Here is a tiny trained network, its code and every weight. The questions are about switching its units off for an input and a class, where a switched-off unit gives its printed mean instead of its output.

import numpy as np


def w(rows, s, z=0):
    codes = np.array(rows[::2]) - 128.0
    scale = np.full(codes.shape[1], s)
    scale[-1] = z or s
    return codes * scale


def f(y):
    return y / 2 * (1 + np.tanh(0.7978845608 * (y + 0.044715 * y**3)))


def log_softmax(a):
    a = a - a.max(-1, keepdims=True)
    return a - np.log(np.exp(a).sum(-1, keepdims=True))


def net(x, mask):
    res = np.array(x, float).reshape(1, 3) / 4 @ E
    y = f(res @ A[0][:, :-1].T + A[0][:, -1])
    res = res + np.where(mask, y, B[0][:, -1]) @ B[0][:, :-1]
    return log_softmax(res[-1] @ U[:, :-1].T + U[:, -1])


A, B = {}, {}
E = w([
[116,157,183,160,59,252,131],'x0',
[133,131,139,154,193,132,176],'x1',
[210,223,81,105,46,94,168],'x2',
],0.012)
A[0] = w([
[135,101,77,107,150,39,128,197],'n0',
[62,53,117,105,155,183,111,66],'n1',
[153,193,101,106,102,132,174,93],'n2',
[127,98,101,151,88,125,136,254],'n3',
[159,137,92,120,134,155,135,102],'n4',
[93,103,144,134,127,126,157,53],'n5',
[111,130,110,102,171,148,156,92],'n6',
[145,144,139,107,123,130,143,61],'n7',
[142,142,92,133,116,139,146,61],'n8',
[145,104,129,96,140,129,148,18],'n9',
[123,126,111,123,135,140,138,28],'n10',
[127,167,155,160,82,249,154,120],'n11',
[160,134,83,131,108,120,154,29],'n12',
[143,187,96,119,92,126,184,58],'n13',
[139,143,142,85,107,124,177,39],'n14',
],0.017,0.0015)
B[0] = w([
[114,153,98,32,112,144,250,224],'n0',
[165,147,173,229,106,144,39,234],'n1',
[122,114,187,207,110,152,77,207],'n2',
[155,124,129,151,186,137,176,141],'n3',
[116,73,184,109,81,192,118,145],'n4',
[109,147,101,153,125,102,92,152],'n5',
[148,110,123,104,64,160,115,148],'n6',
[126,104,129,134,127,98,104,141],'n7',
[134,97,153,142,153,147,105,152],'n8',
[115,136,111,115,66,112,112,132],'n9',
[175,134,132,102,133,125,87,125],'n10',
[121,126,61,10,142,75,239,252],'n11',
[104,77,152,157,178,173,133,170],'n12',
[126,146,115,189,129,110,14,206],'n13',
[133,138,147,143,154,121,82,159],'n14',
],0.011,0.018)
U = w([
[118,109,91,52,156,144,170,249],'0',
[135,92,196,246,156,176,21,7],'1',
],0.012,0.0016)

Each question gives the input, the list of numbers given to net, and the class t.
The units are the neurons (one row each of A and B). Each row of codes is followed by its name. A weight is (code - 128) times the scale printed after its matrix; where a second scale follows, it is the last column's (A, B and U).
mask holds one flag per neuron, in row order. A switched-off neuron (its flag False) gives its mean, the last column of its row in B, instead of its output. The means were averaged over made-up inputs and are rounded, as every weight is.
A unit's drop is (log p(t) with every unit on - log p(t) with that unit switched off) / (log p(t) with every unit on - log p(t) with every unit switched off).
The circuit of an input: a set's keep is (log p(t) with only the set's units on - log p(t) with every unit switched off) / (log p(t) with every unit on - log p(t) with every unit switched off). Starting from the 12 units with the biggest drops (on a tie, the unit counted first), units are removed one at a time, each time the one whose removal leaves the highest keep (on an exact tie, the one counted first), for as long as the keep stays at least 0.8.
units of the circuit, in order: the units of the circuit, biggest drop first
top k neurons: the k neurons with the biggest drops, biggest first
drop of u: that unit's drop, to one decimal
input [-1,-7,4], class 1: units of the circuit, in order => [n11]
input [-5,-6,8], class 1: top 2 neurons => [n2, n11]
input [-3,-6,4], class 1: top 2 neurons => [n11, n2]
input [4,-3,-4], class 0: top 2 neurons => [n11, n2]
input [3,-7,4], class 1: top 2 neurons => [n0, n2]
input [4,8,-4], class 0: top 2 neurons => [n11, n2]
input [-3,-3,4], class 1: top 3 neurons => [n11, n2, n13]
input [5,-1,8], class 1: top 2 neurons => [n2, n13]
input [2,-6,-2], class 0: top 2 neurons => [n2, n13]
input [8,-3,-5], class 0: drop of n11 => 2.7
input [3,-2,7], class 1: drop of n6 => 0.0
input [6,8,3], class 0: drop of n11 => 9.4
